Below are the code and all the weights of a small trained network. Each question names an input and a class and asks about switching units off, where a switched-off unit gives its printed mean instead of its output.

import numpy as np


def w(rows, s, z=0):
    codes = np.array(rows[::2]) - 128.0
    scale = np.full(codes.shape[1], s)
    scale[-1] = z or s
    return codes * scale


def f(y):
    return y / 2 * (1 + np.tanh(0.7978845608 * (y + 0.044715 * y**3)))


def log_softmax(a):
    a = a - a.max(-1, keepdims=True)
    return a - np.log(np.exp(a).sum(-1, keepdims=True))


def net(x, mask):
    res = np.array(x, float).reshape(1, 3) / 4 @ E
    y = f(res @ A[0][:, :-1].T + A[0][:, -1])
    res = res + np.where(mask, y, B[0][:, -1]) @ B[0][:, :-1]
    return log_softmax(res[-1] @ U[:, :-1].T + U[:, -1])


A, B = {}, {}
E = w([
[195,181,14,41],'x0',
[74,233,114,195],'x1',
[77,73,173,3],'x2',
],0.0073)
A[0] = w([
[142,218,2,148,194],'n0',
[108,95,204,128,113],'n1',
[115,20,173,24,112],'n2',
[110,53,155,71,146],'n3',
[49,232,113,64,208],'n4',
[120,235,139,166,108],'n5',
[94,165,142,8,214],'n6',
[45,104,208,185,255],'n7',
],0.0082,0.006)
B[0] = w([
[17,104,49,122,232],'n0',
[157,187,245,212,164],'n1',
[186,180,196,91,238],'n2',
[221,172,126,122,201],'n3',
[70,29,101,123,204],'n4',
[60,204,134,209,164],'n5',
[179,86,108,53,234],'n6',
[234,108,192,255,255],'n7',
],0.0093,0.0077)
U = w([
[161,44,130,199,253],'0',
[120,110,29,83,246],'1',
[181,255,170,138,24],'2',
[157,124,94,49,24],'3',
[108,232,126,215,126],'4',
[32,176,69,130,20],'5',
],0.0096,0.0046)

Each question gives the input, the list of numbers given to net, and the class t.
The units are the neurons (one row each of A and B). Each row of codes is followed by its name. A weight is (code - 128) times the scale printed after its matrix; where a second scale follows, it is the last column's (A, B and U).
mask holds one flag per neuron, in row order. A switched-off neuron (its flag False) gives its mean, the last column of its row in B, instead of its output. The means were averaged over made-up inputs and are rounded, as every weight is.
A unit's drop is (log p(t) with every unit on - log p(t) with that unit switched off) / (log p(t) with every unit on - log p(t) with every unit switched off).
The circuit of an input: a set's keep is (log p(t) with only the set's units on - log p(t) with every unit switched off) / (log p(t) with every unit on - log p(t) with every unit switched off). Starting from all 8 units, units are removed one at a time, each time the one whose removal leaves the highest keep (on an exact tie, the one counted first), for as long as the keep stays at least 0.8.
units of the circuit, in order: the units of the circuit, biggest drop first
unit that matters most: the unit with the biggest drop
k most important neurons: the k neurons with the biggest drops, biggest first
drop of u: that unit's drop, to one decimal
input [-2,0,4], class 2: units of the circuit, in order	(n0, n2)
input [0,-3,1], class 2: units of the circuit, in order	(n0, n4)
input [-2,-2,6], class 2: units of the circuit, in order	(n2, n3)
input [2,-2,-8], class 1: units of the circuit, in order	(n7)
input [6,4,-2], class 5: 2 most important neurons	(n0, n5)
input [3,2,-8], class 5: units of the circuit, in order	(n0, n7)
input [-4,-6,3], class 2: units of the circuit, in order	(n2, n4)
input [-1,-7,1], class 2: 2 most important neurons	(n2, n4)
input [6,1,-4], class 5: 2 most important neurons	(n0, n6)
input [1,-2,-7], class 1: 4 most important neurons	(n7, n1, n0, n2)
input [-3,-5,1], class 2: units of the circuit, in order	(n4, n2, n0)
input [-2,8,3], class 0: 2 most important neurons	(n4, n7)
input [7,5,0], class 5: 2 most important neurons	(n0, n5)
input [-7,-7,8], class 2: unit that matters most	n2
input [2,8,2], class 1: 2 most important neurons	(n4, n1)
input [2,2,-6], class 5: 2 most important neurons	(n0, n7)
input [5,5,1], class 1: drop of n4	0.1
input [2,0,-4], class 1: drop of n5	0.0
input [1,7,-7], class 5: drop of n0	0.6
input [6,5,-7], class 5: units of the circuit, in order	(n0)
